Below is a small trained network, with its code and all its weights. Each question gives an input and a class and asks what happens when units are switched off, that is, made to give their printed mean instead of their output.

import numpy as np


def w(rows, s, z=0):
    codes = np.array(rows[::2]) - 128.0
    scale = np.full(codes.shape[1], s)
    scale[-1] = z or s
    return codes * scale


def f(y):
    return np.maximum(y, 0)


def log_softmax(a):
    a = a - a.max(-1, keepdims=True)
    return a - np.log(np.exp(a).sum(-1, keepdims=True))


def net(x, mask):
    res = np.array(x, float).reshape(1, 4) / 4 @ E
    y = f(res @ A[0][:, :-1].T + A[0][:, -1])
    res = res + np.where(mask, y, B[0][:, -1]) @ B[0][:, :-1]
    return log_softmax(res[-1] @ U[:, :-1].T + U[:, -1])


A, B = {}, {}
E = w([
[45,58,47,3,98,116,156,197,138],'x0',
[144,175,135,179,147,51,211,218,152],'x1',
[117,182,45,165,136,137,58,159,248],'x2',
[149,5,106,199,62,89,142,119,149],'x3',
],0.011)
A[0] = w([
[124,133,127,166,112,121,103,150,221,96],'n1',
[65,90,154,179,145,117,186,115,37,13],'n2',
[173,194,172,184,126,22,199,219,153,40],'n3',
[115,226,193,61,199,144,116,103,125,171],'n4',
[122,151,89,199,133,169,59,103,216,58],'n5',
[138,74,133,189,70,50,100,71,130,98],'n6',
[254,158,178,201,196,88,128,120,152,5],'n7',
[185,114,203,116,87,145,175,101,34,107],'n8',
[160,119,181,162,118,174,58,58,134,59],'n9',
[171,149,189,155,143,100,116,48,155,66],'n10',
],0.0093,0.0031)
B[0] = w([
[115,200,130,159,193,152,154,177,94,181],'n1',
[155,182,191,152,142,198,152,197,105,186],'n2',
[65,130,121,123,38,163,95,30,96,246],'n3',
[161,32,134,207,160,73,140,99,254,225],'n4',
[134,126,149,151,196,235,127,116,96,208],'n5',
[158,152,214,156,158,4,129,94,202,198],'n6',
[122,34,68,71,139,106,173,196,115,241],'n7',
[76,236,47,183,187,120,126,127,65,225],'n8',
[68,24,122,91,80,153,165,139,108,199],'n9',
[101,50,97,77,119,138,125,160,88,198],'n10',
],0.0094,0.014)
U = w([
[111,198,137,192,209,208,118,195,88,89],'0',
[85,73,98,49,102,142,140,219,129,77],'1',
[71,128,141,129,64,200,94,10,116,254],'2',
[147,119,189,197,166,73,127,134,204,59],'3',
],0.011,0.0051)

Each question gives the input, the list of numbers given to net, and the class t.
The units are the neurons (one row each of A and B). Each row of codes is followed by its name. A weight is (code - 128) times the scale printed after its matrix; where a second scale follows, it is the last column's (A, B and U).
mask holds one flag per neuron, in row order. A switched-off neuron (its flag False) gives its mean, the last column of its row in B, instead of its output. The means were averaged over made-up inputs and are rounded, as every weight is.
A unit's drop is (log p(t) with every unit on - log p(t) with that unit switched off) / (log p(t) with every unit on - log p(t) with every unit switched off).
The circuit of an input: a set's keep is (log p(t) with only the set's units on - log p(t) with every unit switched off) / (log p(t) with every unit on - log p(t) with every unit switched off). Starting from all 10 units, units are removed one at a time, each time the one whose removal leaves the highest keep (on an exact tie, the one counted first), for as long as the keep stays at least 0.8.
circuit, biggest first: the units of the circuit, biggest drop first
most important unit: the unit with the biggest drop
top k neurons: the k neurons with the biggest drops, biggest first
drop when u is switched off: that unit's drop, to one decimal
input [1,4,6,6], class 0: circuit, biggest first	n1
input [-2,4,-6,4], class 0: top 3 neurons	n8; n2; n4
input [-4,0,-3,3], class 1: circuit, biggest first	n7; n10
input [4,5,-2,6], class 3: top 3 neurons	n6; n7; n9
input [4,1,6,7], class 3: top 3 neurons	n6; n8; n2
input [7,4,-7,7], class 0: circuit, biggest first	n2; n7; n8
input [-1,8,-7,-4], class 2: top 2 neurons	n3; n1
input [4,6,4,1], class 2: circuit, biggest first	n3; n7
input [-8,-6,3,1], class 1: top 2 neurons	n9; n7
input [-1,1,-6,-7], class 3: top 3 neurons	n4; n5; n1
input [5,-8,-8,7], class 0: circuit, biggest first	n8; n2
input [4,7,6,8], class 3: top 2 neurons	n6; n1
input [6,-5,7,-6], class 0: top 4 neurons	n3; n7; n5; n9
input [3,-6,-6,-2], class 0: circuit, biggest first	n3; n8
input [-8,-3,2,8], class 1: top 3 neurons	n9; n7; n10
input [-5,-2,4,-8], class 3: most important unit	n4
input [-8,-1,-5,-3], class 1: top 3 neurons	n7; n9; n10
input [-5,3,4,-1], class 1: top 4 neurons	n7; n8; n10; n2
input [-2,-1,-3,2], class 0: top 3 neurons	n3; n4; n8
input [-7,4,5,6], class 1: circuit, biggest first	n7
input [4,5,2,1], class 2: circuit, biggest first	n7; n3
input [3,8,-5,7], class 2: drop when n3 is switched off	1.1
input [-2,-1,-3,8], class 3: drop when n6 is switched off	1.2
